Below are the code and all the weights of a small trained network. Each question names an input and a target symbol and asks about switching units off, where a switched-off unit gives its printed mean instead of its output.

import numpy as np


def w(rows, s, z=0):
    codes = np.array(rows[::2]) - 128.0
    scale = np.full(codes.shape[1], s)
    scale[-1] = z or s
    return codes * scale


def f(y):
    return y / 2 * (1 + np.tanh(0.7978845608 * (y + 0.044715 * y**3)))


def softmax(a):
    e = np.exp(a - a.max(-1, keepdims=True))
    return e / e.sum(-1, keepdims=True)


def log_softmax(a):
    a = a - a.max(-1, keepdims=True)
    return a - np.log(np.exp(a).sum(-1, keepdims=True))


def net(x, mask):
    ids = ['αβγδζηθλμπτω'.index(c) for c in x.split()]
    T = len(ids)
    res = E[ids] + P[:T]
    u = 0
    for l in range(3):
        q, k, v = (res @ M[l].T for M in (Q, K, V))
        z = softmax(np.where(np.tri(T) > 0, q @ k.T / 3**0.5, -1e9)) @ v
        res = res + np.where(mask[u], z, O[l][:, -1]) @ O[l][:, :-1]
        u += 1
        y = f(res @ A[l][:, :-1].T + A[l][:, -1])
        res = res + np.where(mask[u : u + 4], y, B[l][:, -1]) @ B[l][:, :-1]
        u += 4
    return log_softmax(res[-1] @ U[:, :-1].T + U[:, -1])


Q, K, V, O, A, B = {}, {}, {}, {}, {}, {}
E = w([
[161,105,147,118],'α',
[149,155,88,93],'β',
[9,48,183,175],'γ',
[160,140,101,103],'δ',
[131,174,77,74],'ζ',
[153,73,241,123],'η',
[158,96,104,102],'θ',
[176,97,28,145],'λ',
[195,225,142,112],'μ',
[99,108,140,135],'π',
[159,149,175,122],'τ',
[146,130,73,118],'ω',
],0.012)
P = w([
[75,2,111,43],'0',
[82,138,142,188],'1',
[211,181,55,229],'2',
[209,113,131,27],'3',
[87,169,160,153],'4',
[216,183,32,238],'5',
[192,107,121,53],'6',
[92,186,167,136],'7',
[199,188,42,238],'8',
[206,18,117,87],'9',
],0.0077)
Q[0] = w([
[223,108,135,164],'0.h0',
[89,13,120,2],'0.h0',
[180,181,74,125],'0.h0',
],0.0066)
K[0] = w([
[169,129,73,85],'0.h0',
[71,1,87,169],'0.h0',
[157,135,135,64],'0.h0',
],0.0079)
V[0] = w([
[96,160,207,35],'0.h0',
[138,128,188,148],'0.h0',
[80,254,205,178],'0.h0',
],0.0066)
O[0] = w([
[146,109,168,91,62],'0.h0',
[129,123,163,137,99],'0.h0',
[180,250,163,117,2],'0.h0',
],0.011,0.0046)
A[0] = w([
[170,107,198,116,96],'0.n0',
[173,127,109,224,116],'0.n1',
[248,153,104,104,251],'0.n2',
[93,151,212,159,186],'0.n3',
],0.015,0.0025)
B[0] = w([
[85,107,44,161,153],'0.n0',
[3,189,113,118,255],'0.n1',
[82,47,234,185,245],'0.n2',
[197,117,175,182,160],'0.n3',
],0.011,0.006)
Q[1] = w([
[122,113,45,130],'1.h0',
[32,144,193,1],'1.h0',
[132,160,73,68],'1.h0',
],0.0045)
K[1] = w([
[126,89,112,78],'1.h0',
[2,169,127,131],'1.h0',
[101,128,147,27],'1.h0',
],0.0064)
V[1] = w([
[124,224,21,194],'1.h0',
[4,63,211,142],'1.h0',
[12,29,114,175],'1.h0',
],0.0049)
O[1] = w([
[150,98,251,108,109],'1.h0',
[166,86,55,84,217],'1.h0',
[254,181,86,188,250],'1.h0',
],0.0058,0.013)
A[1] = w([
[165,153,162,119,40],'1.n0',
[101,247,129,106,2],'1.n1',
[96,186,162,188,106],'1.n2',
[178,66,93,104,149],'1.n3',
],0.014,0.0016)
B[1] = w([
[14,167,150,57,122],'1.n0',
[133,42,164,10,130],'1.n1',
[106,42,167,254,183],'1.n2',
[48,64,135,114,252],'1.n3',
],0.0081,0.011)
Q[2] = w([
[115,146,204,116],'2.h0',
[202,101,120,192],'2.h0',
[118,178,79,248],'2.h0',
],0.011)
K[2] = w([
[83,87,161,132],'2.h0',
[215,112,170,127],'2.h0',
[199,246,167,106],'2.h0',
],0.011)
V[2] = w([
[193,87,57,92],'2.h0',
[255,150,96,192],'2.h0',
[163,255,20,239],'2.h0',
],0.0082)
O[2] = w([
[77,102,124,76,254],'2.h0',
[89,151,230,19,127],'2.h0',
[129,251,194,1,131],'2.h0',
],0.008,0.0063)
A[2] = w([
[162,202,131,155,230],'2.n0',
[164,188,7,109,213],'2.n1',
[80,157,46,185,2],'2.n2',
[201,179,75,160,65],'2.n3',
],0.011,0.0015)
B[2] = w([
[43,230,172,130,143],'2.n0',
[237,101,77,182,167],'2.n1',
[115,215,205,115,248],'2.n2',
[180,185,254,95,123],'2.n3',
],0.011,0.013)
U = w([
[57,85,115,26,89],'α',
[193,87,177,79,85],'β',
[193,129,225,142,128],'γ',
[87,88,139,58,253],'δ',
[236,116,129,163,51],'ζ',
[170,2,175,81,244],'η',
[125,60,68,197,176],'θ',
[194,212,63,199,86],'λ',
[187,146,203,210,4],'μ',
[84,149,181,96,133],'π',
[48,201,170,105,113],'τ',
[160,151,114,133,100],'ω',
],0.0056,0.0042)

Each question gives the input, a string of symbols that net reads in full, and the target symbol t.
The units are the heads (3 rows each of Q, K, V and O) and the neurons (one row each of A and B). Each row of codes is followed by its name. A weight is (code - 128) times the scale printed after its matrix; where a second scale follows, it is the last column's (O, A, B and U).
mask holds one flag per unit, layer by layer, with each layer's heads first. A switched-off unit (its flag False) gives its mean, the last column of its rows in O or B, instead of its output. The means were averaged over made-up inputs and are rounded, as every weight is.
A unit's drop is (log p(t) with every unit on - log p(t) with that unit switched off) / (log p(t) with every unit on - log p(t) with every unit switched off).
The circuit of an input: a set's keep is (log p(t) with only the set's units on - log p(t) with every unit switched off) / (log p(t) with every unit on - log p(t) with every unit switched off). Starting from the 12 units with the biggest drops (on a tie, the unit counted first), units are removed one at a time, each time the one whose removal leaves the highest keep (on an exact tie, the one counted first), for as long as the keep stays at least 0.8.
units of the circuit, in order: the units of the circuit, biggest drop first
most important unit: the unit with the biggest drop
top k neurons: the k neurons with the biggest drops, biggest first
k most important neurons of layer l: the k neurons of layer l with the biggest drops, biggest first
input λ λ θ, target τ: units of the circuit, in order -> 2.h0, 0.n1, 1.n3
input η λ η λ λ δ, target τ: most important unit -> 0.n1
input η λ γ, target τ: top 2 neurons -> 1.n3, 2.n0
input μ η η η θ π δ, target θ: top 3 neurons -> 0.n1, 0.n2, 1.n3
input λ μ θ, target μ: top 3 neurons -> 0.n1, 1.n0, 1.n2
input γ ζ δ γ γ μ θ, target θ: units of the circuit, in order -> 2.h0, 1.n3, 0.n1
input ζ ζ δ γ, target θ: units of the circuit, in order -> 2.h0, 0.h0
input λ λ τ λ λ α, target τ: units of the circuit, in order -> 0.n1, 2.h0, 1.n3
input δ γ μ λ η ζ π, target θ: top 2 neurons -> 0.n1, 1.n2
input λ λ λ η θ λ γ, target θ: units of the circuit, in order -> 0.n1, 2.h0
input δ μ β, target μ: top 4 neurons -> 0.n2, 1.n2, 1.n0, 0.n1
input η λ ζ, target τ: units of the circuit, in order -> 2.h0, 1.n3
input ω ζ η π η β θ ω η μ, target θ: top 3 neurons -> 0.n1, 0.n2, 2.n2
input λ α θ ζ, target θ: most important unit -> 1.n3
input μ λ μ λ λ, target λ: units of the circuit, in order -> 2.n1, 0.n2, 1.n2
input δ λ λ λ τ, target τ: units of the circuit, in order -> 0.n2, 2.h0, 1.n3
input δ λ λ τ, target θ: units of the circuit, in order -> 2.h0, 0.n1, 1.n3
input λ ζ ζ γ ω γ λ γ λ, target τ: units of the circuit, in order -> 0.n1, 2.n2
input η θ λ λ λ μ λ τ, target τ: units of the circuit, in order -> 2.h0, 1.n3
input ζ π γ ω μ θ λ λ μ, target μ: 2 most important neurons of layer 0 -> 0.n2, 0.n1
input η η γ η μ, target μ: units of the circuit, in order -> 0.h0, 0.n2, 1.n2
input η α ζ λ, target θ: 2 most important neurons of layer 1 -> 1.n3, 1.n2
input ζ μ α λ η μ ω, target θ: top 2 neurons -> 0.n1, 1.n3
input λ ω η λ η η α, target θ: top 3 neurons -> 1.n3, 0.n1, 1.n2
